Each row has a class, written after it.
[ 27  -4  -6  18  -4  31 -15  -4  -8 -18 -28   4  -3  -1 -23 -57  22 -27
  22 -16  18   5  -2   5   7  29  24  27  11  -7   4 -13 -13  -9 -12   4
  62] | <46>
[ 51 -66  29 -43  -5  16   4 -11  -9  25 -27   4  -5  21  -1 -29  21  17
   3 -16  34 -29   3 -25 -31 -20   6  75 -15   3   7 -12  13  31 -14 -16
  47] | <47>
[ 25 -41  -2 -13 -16 -20  25   9  31  19  34  -1 -12 -13 -14   4 -21   1
  -8 -13  12 -36 -19  37  10 -41 -14  69  40   1   6  -8  46   2 -25 -25
  42] | <17>
[ 21   6  18 -54 -30  16  18  -2  13  30  22  29  25  48   2 -62  -7  15
  -1 -66  16   4 -15  -1 -28 -12   4  40   6  -8   2   8  26  27 -20 -32
   3] | <3>
[ 28  -6  50  13 -23 -10  40   5   7  18 -29 -21  31  -3  41 -15  74  14
  39  39   1  34  12   0 -23 -21 -44 -23  -4 -15  -5  -3  32  26 -19 -14
  15] | <46>
[  1   9   1 -27   4  -6  20  23  16  27 -52  13   8 -20  29 -23  29   0
   8  -6  26 -48  46  -8  -4 -34  22  28  34   3 -18   0  48  -5 -34 -15
   8] | <65>
[ -4 -20 -42  19  35  10  11  14 -15 -37 -22  37  -6  -2  36   4 -30 -49
  23  54 -25  18   4  42   2 -36 -12 -33 -16 -30  -4 -17 -27  -4 -46  18
  46] | <94>
[-10 -22  48 -12  11 -12  40  26 -20  10 -19  14 -14 -25  33 -31  37 -26
   6  25  -4  30  22   6 -35  20  13   4   0 -10   9   6  34  43   6 -15
  21] | <65>
[  7  -1  32 -24 -24  37   9 -47   0  -3  -2  52  26 -12   2  -8  19 -21
  30  63   0  16  11 -22 -37  -4  24 -19 -21  26  44 -24 -34  36  -5  43
  44] | <54>
[ 25  19  -4  -2  -6  37   1  15  -3  21  37   2  35   3  -4  19  23  13
  13  -7  14   4 -36 -29  -6 -14 -24   5  40   9 -29  21  23  10   2  12
 -22] | <3>
[-20 -29 -41 -25   2  -1  44 -21  19   9  45  11  25 -10  -6 -31 -41  15
 -37 -12  -1   1 -12  39 -19   9  11  26  -2 -12   7  28 -17  -6  15  -6
 -18] | <3>
[  2  -2  26  -5 -10   0   8 -29 -13 -15  19  34 -10   1  -2 -70  18 -14
 -23   4   2  -6  65  11 -40  42  28  12 -44 -13  -3 -10  18  23   9  -7
  26] | <94>
[-34  47  -8   8  -2 -19 -11  16   6  18 -38 -10  -3 -42   5   6  -8  -7
  -1  33 -25  -4  60   1  -5 -17  72 -33  28  13  35  15 -43  -7  15  15
 -30] | <46>
[-25   4  38  -8 -34 -67  16  50  42 -16 -11 -11  18 -28   1  36 -14 -11
  42 -10 -85  30 -35   2  17  -4  30 -26  16  29  19 -22 -29   7 -18 -34
 -24] | <54>
[  4  62 -25  -9 -25  11  23 -13  41 -24   5  29  -2 -22   0 -17  -5   0
  19 -27  -5  19 -12  12 -15  25   8 -15   0  -4 -22  29  -6 -26   1 -23
   4] | <54>
[-12  -4 -40  11  14  15 -24 -22 -48  15  40 -53  -5  21  -2 -16   5  49
  10  34  20 -11  17   4 -16 -51  15  69  -7 -14 -25  41 -21  32  23  26
 -11] | <107>
[  8 -20  16 -46 -19 -58  45 -17  29  17  24  -9  72 -12  29 -23  -7  -1
  -7 -36 -17  19  20  42 -49  11 -24  55  24 -29 -23  24  16  24 -33 -53
  25] | <54>
[  2 -56  19   1  -5   9  43  20   3   3 -37  42  18  29  30 -32 -25  -3
  -1  16  20 -32  -9  33  26 -12  22   1  -2 -16   9 -22  51  21 -32   3
   4] | <3>
[ 35  -6   2 -57 -33 -29  49 -33  22  15   0  -5 -58   2  16 -75  -2  -8
  40  -5  14 -21 -31   8 -12  -5 -23  23  -7 -35 -11  -9  27  30  -1 -31
  26] | <31>
[-10  11 -43 -16   2 -15  -5  37  21  19 -18  -2 -34 -55 -33 -50 -14  26
  56  -4 -25  -8  22  20   5 -46  10  -3 -30  28 -33  24 -16  -9 -16 -14
 -19] | <47>
[  1 -12 -17  -7 -36 -27  30 -12  25  62  40 -13 -13 -43   2 -19   6 -24
   0 -42  10 -28  18   0 -32  -3 -12  -6  -8  13  44  -5  11   2 -26   3
  37] | <94>
[-25 -27 -11  -5 -37  18  54 -20   1  24 -45  22  14 -42  13 -30  57   9
 -26  29  -8  36  -6  21 -17  -7  18 -43 -19  22  66 -39 -54 -19   7 -25
  20] | <46>
[-12  20 -63   9  21  14  40 -23 -35  18 -21  -9 -36 -36   4 -53  41 -32
  28  52   7  33  -8  49 -11   5 -16  10 -10 -33 -55  12   5  18  15   4
  13] | <31>
[ 12 -13 -16 -23  -5  41  13 -28 -26 -23  28  41 -19  -3   5 -49 -11 -17
   9 -24 -11  -5 -42  -4  -4  40  -2  24  11 -19 -19   3 -21 -15 -11  -4
  50] | <54>
[ 20 -64 -39 -12   4 -16   7  17 -24   9  27  10  24 -23  39  49  -1  11
 -18  61  26  40 -42  26  14 -62 -69 -15  38  -1 -21  -4 -10  20   4 -44
  -5] | <94>
[ -6 -21  53  42 -22  -5  31 -14 -15 -26   8  34 -21  -3  40 -33   4 -36
  38  20   1 -29  15  41   8   7 -48 -13 -16 -25   1 -39  36  17 -23 -16
  42] | <11>
[  9 -44  24 -24  20  16  10  28 -11   5  -9  35  42  16  14  19  17  23
   5  50 -14  20   8  -4  10 -26  -4  47  34  10 -41 -14  12  22  -7 -20
 -33] | <94>
[ 10   7 -29  23 -30  21 -12  32 -16 -40 -77  -8 -27 -19 -19   0  -1  33
  13  13  16 -11  -7  48 -20 -22 -17  39 -34 -11   4  -3 -20 -16 -31 -15
  31] | <46>
[ 25 -13  50 -15 -12  -1  16 -13  11  25 -56 -29  52  21  -6 -24  34  35
  41   6 -34  14  12 -21 -13  57 -47 -11 -23 -11  12 -20 -10  28 -12   3
 -20] | <107>
[  4  24  13   6 -28  15  26  -5  24   4 -30  29  32 -23   1  36  -1  31
  -8 -17 -28 -30   7 -17  38 -46  -7 -14  -1  29  35 -46   9 -42 -12 -13
   8] | <65>
[ 29  19 -48   9  23  -7  21 -23  39   0 -49 -10 -30 -14   6  14 -24 -18
 -28  -4  -1   5 -12   2  21  19   9 -58  -9 -36  70 -15  -8 -58 -13  -5
  60] | <17>
[ 27 -31 -15 -11   3  -5 -23  45  37  -1 -10  20  15 -39  16  10 -14  23
  21  -7  24   7  34  36  -7  10 -23  -1  10  15 -26  49 -12 -23 -43 -29
  23] | <54>
[ 23 -54 -13 -35 -19  -7  45  -6   8  30  -1   6  56  31  65 -19  64 -14
 -48  -4  25 -10  27   3 -39 -12  -9 -30  10 -34  -6  21  13  36  -3   4
  14] | <107>
[-23 -23  -4 -51  10 -29 -27   6 -30  26  43 -20 -46  18 -26  -5 -18  20
 -18 -12 -11 -43 -14 -57 -10  -6   0  53   5  -6 -18  29  22  14  22  49
 -22] | <8>
[ 11 -30  -5 -26 -11 -30  28   9  66  19   5  -6  26   6 -12  21  -5  -1
 -14 -41 -39   6  41  30  -2  20  -2  12  -7   7   9  15 -13   0  13 -21
  -9] | <107>
[ 42 -18 -12   4 -18  30  35  33  21  -2   8  51  26 -13  20  30   6 -12
  30  10  10  11 -37  -4  39 -45 -52 -11  22 -13 -14   2  38  -2 -19   5
  23] | <11>
[  4 -53  27 -22   8  31  44 -43  -6 -12  11  32 -11  12  -7 -43  32 -49
  34  37  32  -9 -21  14 -55   5  -6  61   3   4 -30 -16  17  54  13  17
  29] | <47>
[ 19  25  -1 -37  -7  18   1   3  42   3  -7  -1 -19  20  12  -3  42  35
   8 -31  24 -17  -5 -44 -31  22 -27 -48  -7   2 -12  33  -2 -35  -1  12
 -33] | <31>
[-32  -1 -38  14  13 -13  42 -27  19 -35  -2  -3 -55 -32 -13  26  26  -8
 -12  43 -11  -1 -62 -10  24   3  16  -2  -7   3  -7 -33   7 -55  47  -9
   5] | <8>
[ -4 -38 -26 -22 -16 -46  15  14  78   7  23 -10  21 -22  -9  -8  20 -27
  12 -55 -16 -38   5   2  -6 -29   1 -24  10  40 -22   3 -25 -28 -16  -9
  -9] | <47>
[  8  25  20   1  -9  12  28 -47  11   2  18  19  33 -18  12   3  -3  22
  -5  -4 -57  -1  49  16   4  26 -56  37   3 -18 -27   0 -36 -29  25 -38
 -21] | <11>
[ 13  -5  -8   6  11  -6 -12  -1  -6  -2   3   5 -10 -35   7 -47  14  -6
  30  21 -11  14   9 -12  48  24   1  -4  25  -7 -27  -3 -33 -15  24 -39
  -3] | <11>
[  2  11 -50  18  10   5   5  22  31  19 -49  -6 -13 -51 -25  29  -7  31
 -18 -28   2  -3 -14   7  25  53 -26  -7  -4   1 -10  25  -2 -79   7   1
  -9] | <8>
[-23 -19 -30  11 -33   9   7 -37   6 -48  38  20  48  -7 -31 -28   6 -20
 -15 -27  18  16 -61  21  -7  49   3 -11  -2  15  -1  -8 -35  -9   9  12
  16] | <54>
[  1  -9  65 -65  19  -8 -37  -3  -4  19   3   4 -31 -13 -36 -31  44  18
  36  28 -16  41  24 -58  -6  64 -32   7  21  52 -23  -6 -19  33  61 -37
 -57] | <65>
[-32  43 -13 -28 -14  -4  34  38  35   7 -44  -3 -39 -30  -2  20  35 -33
  44  -2 -26  18   1  10 -63 -38   3  24  -8  23   6   9 -17   8 -17  -2
  -1] | <65>
[ 14 -13   8  -8  -1  36  20 -32   8  12 -23  56  10 -27  38 -12  41 -11
  17  46  26   6  52  22 -20  -5 -61 -24  -9  -1   7 -22 -16 -12 -16 -27
  37] | <11>
[  9 -19  -7  -1 -31  18  39  -4  36   5 -24  45  22   8  -5  16   3  17
 -20  -5  45  20 -37  33  -4 -14 -27  17 -23   4  13   1  30 -13   2   4
  20] | <8>
[-21  -9  18  12   3  -1  50   1  19 -40  25  -9  41   5  26  58  28  12
   2  38   2  44 -42  30 -46 -52  25  20  28   0  40 -21  -6   9   1 -45
  19] | <107>
[-17 -11   8 -11   3 -32  25  21 -17   6   8  -4  26  21  36 -39  19 -15
  23  28  -4  27 -21  -9 -10 -41  32   3  24 -19 -14  -6  20  49 -17  -5
 -17] | <94>
[ -6 -29  -2  -1  24  12  15  46 -43 -35 -69  40  15 -30 -14  37 -21   0
 -39  12  -3  12 -42  16  -1  21  13 -22   9 -10  17 -27  24   3  -2 -25
   3] | <47>
[ 27  61  29  18  26   7 -23 -44 -32 -30   7  17  -2  13  30   5 -22   2
 -20   3 -25 -20  45  -6  26  25 -13 -46  15 -41 -16 -18   9 -26  14 -18
  18] | <31>
[ 28 -41  -9  27  -7   3  20  -8 -16   2  32  32  -2  29  25 -51  -4 -39
  -9 -28  39   7 -20   9  29  34 -46 -66 -23 -35  -7  -2  62  20 -11  24
  38] | <94>
[ 16   0  18 -36  -7   0  -3  13  14   7 -20  24   5 -32 -10 -23  28 -14
 -11  29 -73  10  45  22 -18   7  26  37  29  11 -18 -11 -62   3   5 -36
   5] | <17>
[-24  54 -34  19  18  49   5 -20 -18  -2 -43  23   2 -11 -16  22  29  17
 -36 -41 -24 -20  14 -19  -9  57 -49 -84 -27   6 -25   1  -6 -65  18  17
 -48] | <47>
[-16  13  17  21  43  14 -12  23 -22  31 -30   3   9  -2 -33 -38   0   7
   4 -23 -45  53  24  39  23  47   3  17  10  -1   7 -11   9 -19 -23 -32
  13] | <17>
[   9    9   -2    0  -41  -39   19   31   37    3   40    4   22   13
   13   19  -31  -20   17  -35 -114    9   16   38   19  -87  -14  -13
  -38    4   -9  -11  -35    8  -27  -15   11] | <3>
[ -8 -30  16 -39  -7   3   5  31 -25  52  59 -12 -33  10  19  27 -11  11
 -26 -51  -4 -13 -22 -18 -49 -29  -1  34  20  10  51  15   4  13 -18 -23
  18] | <3>
[-29 -16  -5  -8   5 -11  -1  -8  11  14  -8   1   7   0  -9 -25 -16  10
  22  19  42  10 -23  12 -26 -26  18  32  -4   7  33   5  -5   3 -17  25
  21] | <8>
[  2 -10  -3  14 -27  57  49  11  -7  28  10  18  25  -5  32   9  31  11
   1   8   2 -12  -4  37 -44 -62  11  65   1   5  -4   9  -9   5 -30   0
  22] | <3>
[-34 -29 -38  33   3  18  49   7   7   6 -27  10   0  -4 -18   3  31 -10
  -1  12 -21  19 -40  37  20   2  -4  42 -31  -1 -37   2   5 -26  11  37
   0] | <8>
[  4 -56 -15  13 -13  47  59 -20   8  13 -10  14 -14   1  17 -55  28  -6
  22   6  40  -2 -52  23  10  47  11  11  21  -7   9  -2 -11   2  16  -2
  10] | <107>
[ -4   9  10  23  22  21  45 -22  10 -36 -50  17  23 -25  22  35   1   0
   1  38 -63  13   6  23  25 -20  19  44  13   0   5 -46 -48 -46   7 -40
  22] | <65>
[-59  23   4  20 -19 -17  -3 -21  -2 -38 -43  -5 -17   3   6  24  15 -33
  23  53   5 -33 -10 -11 -14 -13  63 -30 -15  23  29 -41 -18  12  -5  40
  -6] | <54>
[ 40 -22 -29 -36 -27  16  11  -5   4  53  -8  28  25  12 -14 -31   8  -7
 -14 -36  -2  26  16  30  27   3  -9  30  17  -1 -17   3  -3  37  24 -36
  11] | <107>
[-27  -7   2   4 -15 -29  22   1  40 -30   0   2  39 -27 -35 -37 -16 -39
  -3 -35   2 -25   1  29 -48  18  81  26   3  13  18   3 -19  12  -1  15
   6] | <47>
[-22  47   5 -22 -16  45  34 -39  -2  13  -9  48 -32 -52 -24 -31  -7 -19
  54  42 -36  -9   2  -9  -8   3  22  51  21  12  20 -35 -42  -2  18  -6
   0] | <11>
[ 31 -14  32 -29 -42  12  30 -29  14  21  33   6   7 -29 -20 -45  48 -15
   9  12  15 -10  -6 -31 -52  59 -15 -23 -19   2  11  16   5  41  27  57
   8] | <31>
[-12   6   8 -31  31  -9  33 -14   1 -12   6  23 -15 -27  -5 -42  16 -45
  13  11 -46  42  -1   9 -25  14  47  17  22   1 -24 -13 -24  12  35 -54
   6] | <47>
[ 19  -1 -25  25  36 -12  16  30  11  -8 -93  19 -12 -35 -13   6 -31 -44
  -6   3  34  18  29  56   3  16  56   6 -16 -22  17  -3  51  10  -9 -24
  54] | <47>
[-30 -19  22  -7  -4  -7  47  23  -5  52   3  -4  21 -33  23 -24  26  16
  18  29  10  36   3   9 -28 -26  15 -13  26   7  40  20  20  22 -14   4
  -6] | <46>
[ -5  46  40  33  13 -16   1   1  38   4 -17 -25  18  -6 -24  46 -31  38
   9 -16 -70 -28  39  12  14  16 -26   2   2   1  20 -11  10 -49 -30   3
 -19] | <17>
[-10 -14  44  -7 -32   9  13   9 -20   7 -19  31  -6  24  24 -43  40 -44
  14   3 -46   3  -5  23   4   7  29   5  17   9 -25 -29 -45  35  12  -6
 -15] | <31>
[ 37 -19  -2  14   9  20   3 -22  -5  -1 -16  11  42  13 -30 -63  -1 -16
 -11 -60  38  37 -40   4  24  53  37  30  18  -6  -3  -8   4   5  25 -32
  32] | <47>
[-19 -50 -17 -20 -12 -30  24  42 -21  23  12   2   9  39  20 -27  16  -7
 -38 -14   0   3 -11   6   7 -42  27 -18 -28 -14  -5   8  49  46  -4   7
 -13] | <3>
